Here is a tiny trained network, its code and every weight. The questions are about switching its units off for an input and a class, where a switched-off unit gives its printed mean instead of its output.

import numpy as np


def w(rows, s, z=0):
    codes = np.array(rows[::2]) - 128.0
    scale = np.full(codes.shape[1], s)
    scale[-1] = z or s
    return codes * scale


def f(y):
    return np.maximum(y, 0)


def log_softmax(a):
    a = a - a.max(-1, keepdims=True)
    return a - np.log(np.exp(a).sum(-1, keepdims=True))


def net(x, mask):
    res = np.array(x, float).reshape(1, 8) / 4 @ E
    y = f(res @ A[0][:, :-1].T + A[0][:, -1])
    res = res + np.where(mask, y, B[0][:, -1]) @ B[0][:, :-1]
    return log_softmax(res[-1] @ U[:, :-1].T + U[:, -1])


A, B = {}, {}
E = w([
[45,144,128,155,91,174],'x0',
[137,184,85,145,205,141],'x1',
[129,134,125,110,155,117],'x2',
[111,133,116,140,77,182],'x3',
[59,31,38,154,133,144],'x4',
[138,120,133,9,151,68],'x5',
[140,156,105,133,125,187],'x6',
[116,125,123,102,164,149],'x7',
],0.011)
A[0] = w([
[114,152,153,136,156,168,172],'N1',
[90,129,83,55,140,161,223],'N2',
[129,155,170,144,179,103,119],'N3',
[121,106,167,124,10,178,128],'N4',
[133,138,199,155,135,63,116],'N5',
[81,118,107,98,111,142,192],'N6',
[207,134,112,78,171,82,165],'N7',
[140,110,70,176,133,111,180],'N8',
[146,143,166,203,135,140,253],'N9',
[83,97,104,48,119,100,189],'N10',
[149,121,185,138,30,142,231],'N11',
[58,114,131,109,116,102,195],'N12',
[127,145,200,121,99,106,159],'N13',
[70,129,60,120,144,163,224],'N14',
[134,171,80,203,202,185,201],'N15',
[190,118,148,77,122,85,203],'N16',
],0.014,0.0032)
B[0] = w([
[143,185,104,104,183,84,172],'N1',
[185,77,86,122,140,78,204],'N2',
[206,193,168,144,185,132,168],'N3',
[59,196,85,35,4,100,238],'N4',
[230,182,228,161,142,126,185],'N5',
[169,88,87,111,99,112,182],'N6',
[4,58,236,95,199,110,236],'N7',
[83,65,175,230,88,211,186],'N8',
[123,214,134,198,126,162,201],'N9',
[220,51,95,77,103,102,210],'N10',
[67,204,116,91,39,75,234],'N11',
[211,65,120,136,105,145,183],'N12',
[200,234,147,105,116,74,193],'N13',
[151,70,6,131,176,144,224],'N14',
[57,197,13,145,240,228,247],'N15',
[20,124,226,92,155,60,228],'N16',
],0.013)
U = w([
[104,30,200,54,215,69,145],'0',
[129,118,152,171,62,135,4],'1',
[116,137,119,47,18,73,237],'2',
[88,140,60,134,205,171,162],'3',
[181,164,191,127,155,90,99],'4',
[156,2,78,66,141,107,94],'5',
],0.0084,0.0016)

Each question gives the input, the list of numbers given to net, and the class t.
The units are the neurons (one row each of A and B). Each row of codes is followed by its name. A weight is (code - 128) times the scale printed after its matrix; where a second scale follows, it is the last column's (A, B and U).
mask holds one flag per neuron, in row order. A switched-off neuron (its flag False) gives its mean, the last column of its row in B, instead of its output. The means were averaged over made-up inputs and are rounded, as every weight is.
A unit's drop is (log p(t) with every unit on - log p(t) with that unit switched off) / (log p(t) with every unit on - log p(t) with every unit switched off).
unit that matters most: the unit with the biggest drop
k most important neurons: the k neurons with the biggest drops, biggest first
drop of u: that unit's drop, to one decimal
input [-8,4,7,1,-4,1,-5,-6], class 0: unit that matters most => N7
input [5,-2,3,-6,-4,-7,0,-7], class 4: 3 most important neurons => (N5, N9, N3)
input [-2,-1,6,2,-7,1,-1,1], class 4: 3 most important neurons => (N13, N5, N3)
input [-5,7,8,-1,8,3,-1,-8], class 5: 2 most important neurons => (N14, N10)
input [8,2,-1,-4,-8,8,1,-7], class 4: 2 most important neurons => (N13, N5)
input [-2,4,-4,-7,8,5,-2,1], class 5: 2 most important neurons => (N10, N14)
input [8,-3,-7,6,6,-5,4,-1], class 2: 2 most important neurons => (N4, N11)
input [8,8,5,-8,1,5,-1,-8], class 5: 2 most important neurons => (N16, N9)
input [-4,0,8,-2,-6,-1,6,2], class 0: 2 most important neurons => (N7, N16)
input [2,-6,-7,2,3,8,-2,7], class 5: drop of N10 => 0.3
input [-8,1,6,1,-8,4,6,-5], class 0: drop of N7 => 0.8
input [3,-1,-3,2,7,8,-8,4], class 5: drop of N13 => 0.0
